Each row has a class, written after it.
[ 161 -116   -5   -5  -84  -87  -77  122 -178  -94 -258 -288  237  438
  314 -134  -26  -84 -116 -254  321  277 -172 -229  -97  129  217 -200
  287  -53 -172   37  123  293  277   27  253  -84 -247   51 -579]	Tisu
[-108   27 -163  -15  182   26  -24   93  278  166  149  176   48 -176
 -206  -11    1  264  107  173 -189 -291  101 -130  305  113    3  281
 -154   27  192  127  -81  -96 -241 -196 -108  -69   92 -170  255]	zef
[-104  305  -74   17   48  -69 -210   50  -66 -149  -11  -45   88 -526
 -388   34 -226  -44 -144   99 -131   14   42   49    6  -38 -148 -107
   54  176  -62   85  -24  -66 -102  100 -108   95  159 -261  135]	duba
[-201  -34 -177  101  170 -190 -197  148  -47 -158 -171  -38  -30  131
 -224   -4 -144 -321  339 -153  101  -68   40 -206  -61   91  185 -180
   54  138 -279  300  215  117 -112   -7  179  390 -275 -202  124]	Rosi
[  83  -43   60 -105  108   75   61 -132  110   17   34   88  101 -350
 -136  -16   75  117 -121  159 -224  -57  129   66  144  -93 -218  240
 -127  -27   53 -163 -119  -45  -72    3  -93 -142   20   71  114]	duba
[ 301 -188  359 -185   94   90   43 -198 -261  -46   13 -113  333 -207
 -167 -131  271   47 -216  145 -166  262   98  267   90 -189 -229  187
  -75  -88   37 -484 -194  -43   43   83  -42 -262 -375  389  -62]	deno
[ 211   37   11    2  -95  140  -51 -125 -236 -140  -53  -37   30   20
  122 -166   68  -33 -421   -7   -6   52    6  -68 -100 -140  -60  -80
  -31 -181 -132 -119    7    4  174   73  -50  -73   24   66   33]	fumun
[ 166   88 -163  -48 -126  -26 -170   80  -50 -151 -244 -191  329  -96
   86  -90 -212  -37 -300  -31   81  107   -5 -293   12  152  -11  -47
  200   -1 -119    7   18  192  316  130  165 -244  -19  -72 -357]	zef
[ 189  -38  178 -104  -17  232  105 -232 -123    5   25    4  206 -146
    0 -128  301  296 -693  199 -187  308 -145  242  -50 -314 -251  173
  -91  -52  126 -352 -165   26  -12  -31 -241 -339  101  237  -19]	Tisu
[ 302  125  194   77 -136  183  -61   14 -346  -49  108  -52   80   34
  144 -267  139   64 -315  -38   -5   68  -14   83   -3  -77  -82 -105
  -33 -208   57 -210  -83 -148   89   58  -82 -170  150  105  -73]	duba
[ 206  289   83   94  -95   25 -409   22 -600 -334  -51  -85  283 -503
 -510 -199  -61 -372 -319   41 -117  -67  213  -47  -93 -165 -157 -318
    4  -33 -285  -88   47 -161   70  252  -26  179 -217  -65  364]	Bubo
[-128  -65  -92  -83  130  -29   44 -133  287   22 -116  -26   28 -155
  -68   97 -143   25   84   72  -37   42   -4  -82  -12   61    9  142
  -54   53   29   77   20  137  -23   -3   -2  -30  -51  -83  -95]	Tisu
[ -68 -367   48 -116  135   46  319 -248  363  112   -1  117 -162  212
  223  114  140   46  115   86    5  -22  -36   19  -21  -60  -18  328
 -207  -56   69  -52    7  159  -78 -121  -20  -79  -90  158   23]	Tisu
[ 147  244  -84  -70  -10  145 -158  -60  -15    5   75   46  292 -590
 -258 -101  -74  226 -442  312 -279  -96  167  -64  166   17 -220  224
 -151  -55  174 -172 -208  -81   18   92 -194 -376  141  -85  156]	deno
[ -22  251  -80   44   29  -95 -208  163  -92  -24   56  -29   92 -280
 -237  -44 -191  -30  119   57  -40 -154  120 -127  116  180   33  -54
   24   33   49   62  -54  -59  -65   65    9    5    2 -229   17]	deno
[ 145   91  -67  156 -274  -69   69  236  -12 -208  -34  -52 -219  184
  483  -54 -384 -496  490 -425  248 -244  209 -167  -52  377   82 -220
  141 -166 -190  231  204  -65  340  264  291  179  186 -111 -239]	gapez
[-243   21   -6   34   65  188  -92 -284   -8   62   58  109  -54   34
 -160   49  284  289 -627  276 -113  159 -237  151 -269 -404  -72   22
 -270   72  -37   32    5   33 -211 -172 -332   44  158   32  584]	fumun
[ -87  -22   71  -16  -25   68  120 -148    6  -41    8  -15 -107   71
  113   51   88  169 -395   12   20  319 -251  230 -196 -227 -102  -68
   51   85   -7  -22  -13   74  -25  -24 -169    9  245   14  -64]	gapez
[ 288  182  299  119 -177   61  -89  -34 -523 -261  143  -45    1 -203
  -30 -172  -22 -382  -97 -147   -7   45  124  233 -170 -134 -151 -321
    6 -157 -170 -152   32 -236   79  283  -24  150   66  142  100]	Tisu
[-147 -278  -29 -170   93  -66  268 -289  429  -31 -119   12 -227  -52
  182  214 -193 -169  190   50   85   23   47  -19 -125   39  -13  155
 -118   32  -54   29   68  220   80   67   47   38  -78   -1 -119]	Tisu
[ 117  -46  280   30   59  -36   72  -68 -138   18  271   97 -124  -73
  -91  -50   87 -196  435  -22  -49 -159  171  190   70   14  -48   81
 -187 -131   51 -153  -53 -220 -137   85    4   76 -115  118  109]	zef
[ 615   55  131 -124 -274  132  -47  -88 -316 -341 -256 -131  395 -385
   87 -123  -31 -434 -189  -58 -110  -67  325 -156   42   70 -306   77
   48 -302 -140 -445  -40   -8  582  380  260 -359 -174  331 -207]	Rosi
[-227  -62 -103  -87  153   73   -1 -148  187  155 -110   -3   32   -8
 -104   25  153  384 -383  180  -80  203 -236   23   -7 -172   -1  111
  -40  120   75   59  -22  162 -161 -193 -147  -59   10  -70    6]	depiv
[ -76 -346 -425  -75  142  256  -30 -314  393  222 -318  176  274  281
   36   11  383  424 -710  382 -153 -153 -129 -521  -20 -216    6  560
 -321  -53    6   52   32  446  -30 -388 -125 -368 -218  105  475]	gipam
[-408   34  -20  130  117 -347 -103  226  -80 -260   94    5 -306   72
 -340  180 -155 -426  742 -321  188  -36   45  131 -138   33  235 -441
  158  291 -316  398  257  -84 -262   20   60  833 -124 -338  171]	Bubo
[-408  -72 -206 -118  282 -210  -85   43  303   91 -216  -82   39   49
 -191  111 -173  169  140   81   45  143 -134 -177   46   97  162   29
   83  312   10  143   32  344 -244 -147  112   56 -165 -296 -255]	fumun
[-112  -82  -79  -71  200    4  -33  -77  123   46  -81   24  170 -157
 -276    3   78  184 -170  196 -175   91  -20  -10   82  -82  -45  202
  -93  139   33  -10  -43  110 -171 -122 -115  -62 -142   -8  166]	gipam
[ -10 -124   24  -98   -7   -6  222 -115  396   85   83   49  -93  -39
  244  155  -76   61  177   79   -2  -91   21    2   46  144  -67  246
  -86  -40  113    5  -61   42   47   20   24 -164  152   68 -100]	gipam
[-344   17  -75   79  200  -82  -38  -57  259   95  150  167 -273  -90
 -313  213  -22  -62  457   62  -96 -315   49   43   -6  -44   47   79
 -216   79  -59  335   97 -148 -331 -132 -109  408    1 -197  530]	duba
[ 162  117   83  146 -155  -30  -93  143 -264 -218   62  -82  -60  160
  177 -111  -98 -375  200 -324  112 -122   91  -47  -89   93   81 -345
  122 -130 -268  183  158 -139  164  133  126  282   44    4    1]	gipam
[-310  248 -146  257  -47  -63   24  156  228   63  291  145 -475  173
  110  134 -141  -25  434 -196   90 -292  -80   -7  -50  122  199 -210
  -13   -7  -18  528  142 -208 -188 -100 -132  451  500 -330  257]	gipam
[-109  180 -192   66   -4    1 -176  -76   10 -157 -135  -70   29 -201
 -135   34 -176  -57 -286    5   20   46  -76 -114 -158  -84    3 -181
   72   42 -204  247  142   76   44   56  -84  197  118 -222   94]	Tisu
[ -70 -221  126  -53  146 -103   34  -63 -112  -99 -103  -56  -32  132
 -119   22   59 -235  152 -130   64  201  -31  121  -92 -116    6 -128
   71  129 -191  -31  102   93  -85   40   95  230 -303   87  -61]	Rosi
[-385 -135 -157  124  158  -73   46 -107  278  -48   99  331 -421    7
 -183  297 -110 -422  526  -15  -72 -490  204  -63 -177  -77   -9   62
 -330  141 -229  451  272  -66 -299  -84  -37  550   38 -163  861]	duba
[ -31  291  -78   85   63 -142 -138  262   33  -81  171   76    0 -449
 -316  -19 -292 -168  459  -52 -147 -390  278  -91  276  260   11  -65
   16    0   25  195   -5 -261 -135   86   18  205  112 -284  154]	Tisu
[ 209  143  252 -187  136  192  -87  -71 -245   96   43 -148  365 -514
 -317 -221  240  577 -645  311 -245  498 -210  405  207 -292 -301  101
   80   22  321 -494 -363  -33 -149   -6 -259 -409   30  104 -293]	Rosi
[ 174 -130  -22  -32   65  232 -105 -343   -2   -1  -40  260  230 -251
 -294  -57  268  -75 -216  320 -362 -372  325 -170   -9 -194 -225  436
 -501 -222  -33 -209  -58   -6  -31  -21  -76 -165 -330  217  683]	gapez
[-345  142 -260   -6   15   80   45  -68  515  236  103  224 -240 -150
    7  220  -81  278  -56  161 -114 -303  -29  -64    3   24  -62  215
 -223   73  205  265  -21   18 -180 -186 -185   -3  430 -267  401]	duba
[-215 -489  102 -259  219   23  342 -362  392  172 -113   45  -93  156
   57  171  256  204 -136  227  -32  287 -231  188  -90 -257 -143  359
 -143  153   78 -182  -60  308 -176 -135  -73 -149 -252  223  -34]	Bubo
[ 131 -268   51 -216   56    6  197  -61   75  -46 -340 -248  240  228
  342 -101  -22  184 -288  -18  148  531 -204  -25  -18   82   -2  130
  209   52   29 -262  -53  378  222   47  140 -406 -199  134 -817]	gapez
[ 166  -97  445 -197   51  -33  114  -53 -280   58  -14 -166  189 -153
 -111  -78  140   95  -47   47  -35  433  -41  428   71  -90 -186   43
   91   59  159 -498 -208   18  -47  105   44 -227 -272  250 -447]	gapez
[-367   77 -236  -97  207   -9   29  -31  574  272  110  165 -122 -221
 -209  228  -91  413  103  267 -176 -170  -87  -34  179   87  -11  317
 -160  145  299  213 -117   19 -288 -205 -159  -53  217 -293  162]	Rosi
[-201 -201   33  -97  188  -33  279 -146  472  197  164  140 -307   24
   79  165    0   95  449   35  -61 -115   25  109   85   65   21  271
 -210  -11  110   36  -32  -31 -200  -97  -33   68   28  -13   33]	fumun
[-141 -334  -58 -215  206  -29   89 -275  217   50 -261  -16   47   57
  -93   91  103   43 -119  194  -26  149  -41  -42  -44 -134  -26  278
 -124   72  -45 -138   -9  341  -30  -65   64  -61 -418  109  -55]	Rosi
[ 164 -260   23  -63  -20  -22   26    5  -89   43 -295 -104  208  256
  158  -92  139 -118   39  -61  105   83   39 -173   31   91   63  200
   35  -76  -36 -158   53  259  172  -19  276 -203 -486  226 -212]	depiv
[-235   90   54   96 -131  -15  184   18  213   49  284  206 -466   52
  116  169  -70 -165  461  -93   11 -321   95  171  -79   60   11   -7
 -160  -50   57  183   67 -215 -153   40  -39  296  317 -115  273]	Bubo
[ -94  252  -92  264  -22  -83 -138  362 -173  -45  195  -18 -196  250
   71 -141 -154  -54  225 -266  157  -96  -57  -26   70  153  198 -356
  176   14  -74  380  127 -221 -114  -42  -12  324  292 -281   81]	fumun
[  49   89 -420  202 -128   32 -223   73   25 -207 -197   71   90  112
   69  -60 -135 -298 -147  -95   37 -350  137 -508 -107  117   80  -17
  -40 -120 -287  292  229   98  212   70  150   80   36 -122  348]	Rosi
[  76  -37    2 -100   53   23   86 -188  352   -1  103  188   28 -538
 -181  147  -77  -87  322  191 -286 -351  336  -72  183   71 -241  403
 -250 -120   80  -86  -81 -130  -13  141    9 -106  -22   50  257]	Bubo
[  24  128  323  -29   55 -108   -4  158 -268  111  180  -74    1 -146
 -214  -86   41   54  304  -40  -50  138   40  335  194   78  -17  -85
   81   58  237 -219 -160 -223 -184   34   31   15  -79   10 -256]	depiv
[  -6  -89  518 -149   96 -164  436    7   97  113  361  -84 -406  -63
  222   78 -103   65  615  -85  147  289  -73  589  148  122   -5  -63
  104   23  299 -256 -176 -195 -141  103  -47   43  134   34 -676]	Tisu
[ -43 -119  -57 -143   39 -115   25   61  121   65 -269 -124  151   62
   53   46 -122    2   74  -10  100  106  -32 -148   22  191   41   99
  103  115   39  -39   17  286  102   21  202 -186 -260  -41 -358]	gapez
[-278  -51  348 -138  137  -77  158 -105  -57  106  152  -41 -210 -150
 -238  119   58   76  154   29  -35  299 -127  578  -53 -176 -125  -76
    4  208   92 -155  -91  -68 -329    9 -155  177  -58   18  -52]	deno
[ 123 -154  258   14  -15  -29  178  102 -293   22   45 -212  -66  472
  337 -167  176  197  -67 -212  260  529 -286  329  -42  -66  127 -156
  303  -35   51 -193  -68   57    9  -40   14  -22  -30  144 -636]	deno
[ -66  -77  -66  128  -82   70  -45 -106  -99 -163 -109   29 -167  301
  173  -29   41 -300 -127 -107  134  -70  -40 -145 -303  -89   90 -143
 -117  -76 -272  238  247   92   87   14   23  234  -35   -5  288]	depiv
[ -57  127  138   28  -93  -23  113   78  -37   24  182   21 -238  -59
   81   30  -82  -85  185 -128   44   24    0  257  -18   32  -55 -126
   30   38   31   15   -5 -151  -65   60  -32  128  196  -47   -2]	fumun
[ 296   35  301   43  -98  204  203  -68 -174  -59  340  122 -112 -108
  172 -167  199   18 -116  -82 -170  -24   95  335   79 -148 -221   11
 -101 -212   60 -213 -111 -322  -25   71 -205  -46  329  202  101]	gipam
[  73  231  159   -3  -33 -119   11  -33  -78 -200  179    9 -147 -587
 -202    8 -278 -320  309  -36 -143 -169  299  165   92   62 -171 -124
    2  -29  -95  -48  -46 -257  -34  294   -1  239  111  -86   12]	gipam
[-230 -319 -169  -63  195  -11  190 -201  510  174  -94  135 -152  241
   65  222   46   33  309   80  -15 -150    5 -159  -26   52  104  364
 -241  -11   22  186  100  176  -81 -174   35   44 -181   24  185]	gapez
[ 267  138 -148  126   13   -7 -337  106 -273 -228  -50   83  190 -322
 -344 -205  -84 -417  194   11 -197 -590  485 -414  221  133   -6   13
 -126 -261 -234   77  102 -220   93  109  156  168 -344  -66  489]	depiv
[-101 -215  107 -104  143 -133  171  -21   22   21  -49 -122 -159  298
  183   10  -33   18  234  -76  183  212 -115   82  -15   76  166   -4
  100   41   -6  -17   23  154  -34  -13   71   33 -193  -16 -421]	deno
[  34 -266  -82 -204   73   82   80 -296  320   69 -168   21  173  -42
   99   99   75   98 -225  176  -97  -24   49 -169   -9  -29 -122  363
 -150  -58   -9 -136  -39  259  116   -9   37 -296 -186  154   -4]	deno
[ 195 -362  263 -217   70  156  210 -420   56   81  -53   33  174    2
   25   47  394  106 -264  210 -189  166   -9  182  -48 -264 -237  396
 -228 -117   39 -426 -129  113   50  -33  -66 -297 -292  470   56]	gipam
[  16   -2  -91 -119   48   -8 -122  -86   66  -13 -148  -26  272 -244
 -195  -11  -39  115 -255  234  -95   15   30 -223   30   22  -54  197
  -78   39   50 -120  -70  197   14   32   38 -281 -183  -79  -77]	Bubo
[-426  128 -107   85   52  -99   14   58  226  109  170  110 -339  -35
  -98  196 -177  -22  307  -43   33 -167  -32  119  -73   76   82 -103
  -47  177   36  306   83  -67 -273  -70  -95  323  253 -281  282]	deno
[-292  -29 -221  -53   47  -51    6  -38  375  122  -99  102  -98  -31
  -70  181 -129   12  140  130  -25 -228   19 -200   -1  111   24  191
 -143   85   59  192   68  165  -96  -78   66    9  -29 -177  206]	Bubo
[-123   53   72 -169  108  -19 -136  -26 -156   81 -211 -197  295 -176
 -308  -30   20  297 -523  185  -54  496 -229  176  -54 -135  -91  -22
  113  280  125 -171 -125  221  -82  -49  -94 -190 -177  -54 -226]	gapez
[-204  113 -182   34  -27   90 -140  -76   52   34 -137  -66   67   50
  -20    6   16  297 -577  188   86  202 -287 -101 -205 -136   52  -45
  -25  121   13  111    3  221  -25 -118 -175 -120  185 -188   29]	duba
[ 147 -113    0   83  -65 -126 -146   -2 -334 -261 -310 -175  130  148
  -31  -94 -106 -572  119 -258  196   25   99 -189 -216  -10  109 -270
  136 -114 -447   37  248  194  210  219  296  229 -485   86 -104]	Tisu
[-160  216  202  -11  -57  -68  118   77   39   55  321  -86 -271  -40
  126   60 -122  187  114 -108  102  237 -235  397  -24   26    3 -219
  135  101  165   44 -105 -175 -120   44 -148   82  474 -167 -359]	zef
[   8 -214  -46  -15  -50   -2   -2 -114 -104 -112 -300 -203   48  426
  313  -81   20  -97 -311  -87  316  346 -248 -200 -339  -67  147 -140
   97    8 -185   11  148  402  221   47  130  -87 -214   55 -325]	Bubo
[-224 -367  210 -243  259 -278  328   38  309  333  -44  -97 -154  233
   30  142   -9   41  785   44  161  172  -65  162  193  219  141  251
   21  211  229 -233 -100  222 -229 -104  246  -66 -579   98 -552]	fumun
[ 107 -217  189 -163   85  -94   64  -39 -100  -20 -158  -63  142  -63
 -132  -29   19 -284  348  -36  -17   27  211   49   60  104  -53  154
  -52   -3  -22 -310  -31   92   46  136  248  -72 -532  208 -189]	Rosi
[-324 -100  320  -44  203  -60  209  -39   24  122  269  -15 -320  163
  -70   50  162  269  138   20   32  387 -286  547  -31 -215   20  -73
    4  208  174   -9  -81  -95 -405 -140 -219  207  149  -52 -107]	Bubo
[ 102   55   -8 -151  181    8 -266  -62 -164  -55 -163  -50  377 -464
 -509 -126   12   70 -248  262 -233  -19  164 -116  196  -58 -144  122
  -70   15   15 -250 -142   55  -55   35   19 -138 -375  -40   52]	Rosi
[  81 -248  167  -81  -33   70  145 -249  -31   48  -75   21    5  120
  104   44  198  -82 -106  -17    7  131  -44  148 -181 -174 -137  173
 -104  -74  -28 -226   17  126   43   33   39 -108 -180  294   52]	zef
[ 257  -80    8 -110   34  145   -5  -43  -60  135 -110 -116  376  -23
   65 -221  241  470 -515  134  -41  299 -169  -54  174  -77  -76  263
   65  -99  159 -263 -179  162   86  -98  -56 -479  -85  136 -370]	zef
[  42   23 -103  -82  -39   11  -76 -131   87  -96 -171 -102  192 -141
   28   43 -129  -50 -241   82  -16   27   12 -186  -91   42  -61   40
    3    2  -89  -10   14  179  201   93   50 -175   -3   -2  -91]	gipam
[-189  179  119   27  -21 -152   -5  122  -68  -66   94  -26 -214 -118
  -95   50 -216 -173  383 -136   24  -17   40  194    7  122   29 -228
   93  118  -18  118   45 -158 -132  122   64  282   77 -188 -134]	depiv
[ -44  -93  141 -120   67  -51  124 -105   49   69    8 -102   16   11
   76   30   12  154  -31   85   74  267 -120  134  -51    3    9   86
   23   60  134 -209 -126  162  -44   39   -7 -194  -48   33 -406]	deno
[ -83  228 -223   49 -120  208 -215   11  -75   55 -164  -75  175   58
   93 -143   32  425 -899  151   13  214 -316 -123 -129 -157  -51  -62
   60   65   57   99  -16  199   21 -114 -161 -262  333 -167   77]	fumun
[ 296  -46  328   49  -48 -108  -69   57 -619 -281 -111 -264  107  -38
 -101 -154    2 -546  152 -354  125  326   84  252 -183  -79  -38 -388
  248  -51 -363 -160  116  -79  184  285  185  269 -390  251 -178]	deno
[  37 -260  -41 -210   66  142  100 -191  212  164 -225   28  159   35
   93  -18  163  176 -283  156 -115   38  -15  -95   53  -30 -113  363
 -142  -35  137 -207  -65  260   35 -117   56 -344 -241  155  -52]	depiv
[-257 -282  -12 -109   68 -148  193 -189  312    8 -147   39 -246  167
   91  250 -105 -313  458  -65  120  -79   80  -59 -176   78   74  129
 -132   86 -133   66  163  227   -1   35  180  183 -272   22   26]	fumun
[ 204 -358  -58 -186   -4  219  149 -331  284   36 -148   85  264   45
  194   -6  253  142 -375  235 -126  -59  115 -275   30  -90 -135  505
 -260 -209    3 -219  -46  209  245  -46   -7 -444 -237  308   91]	Bubo
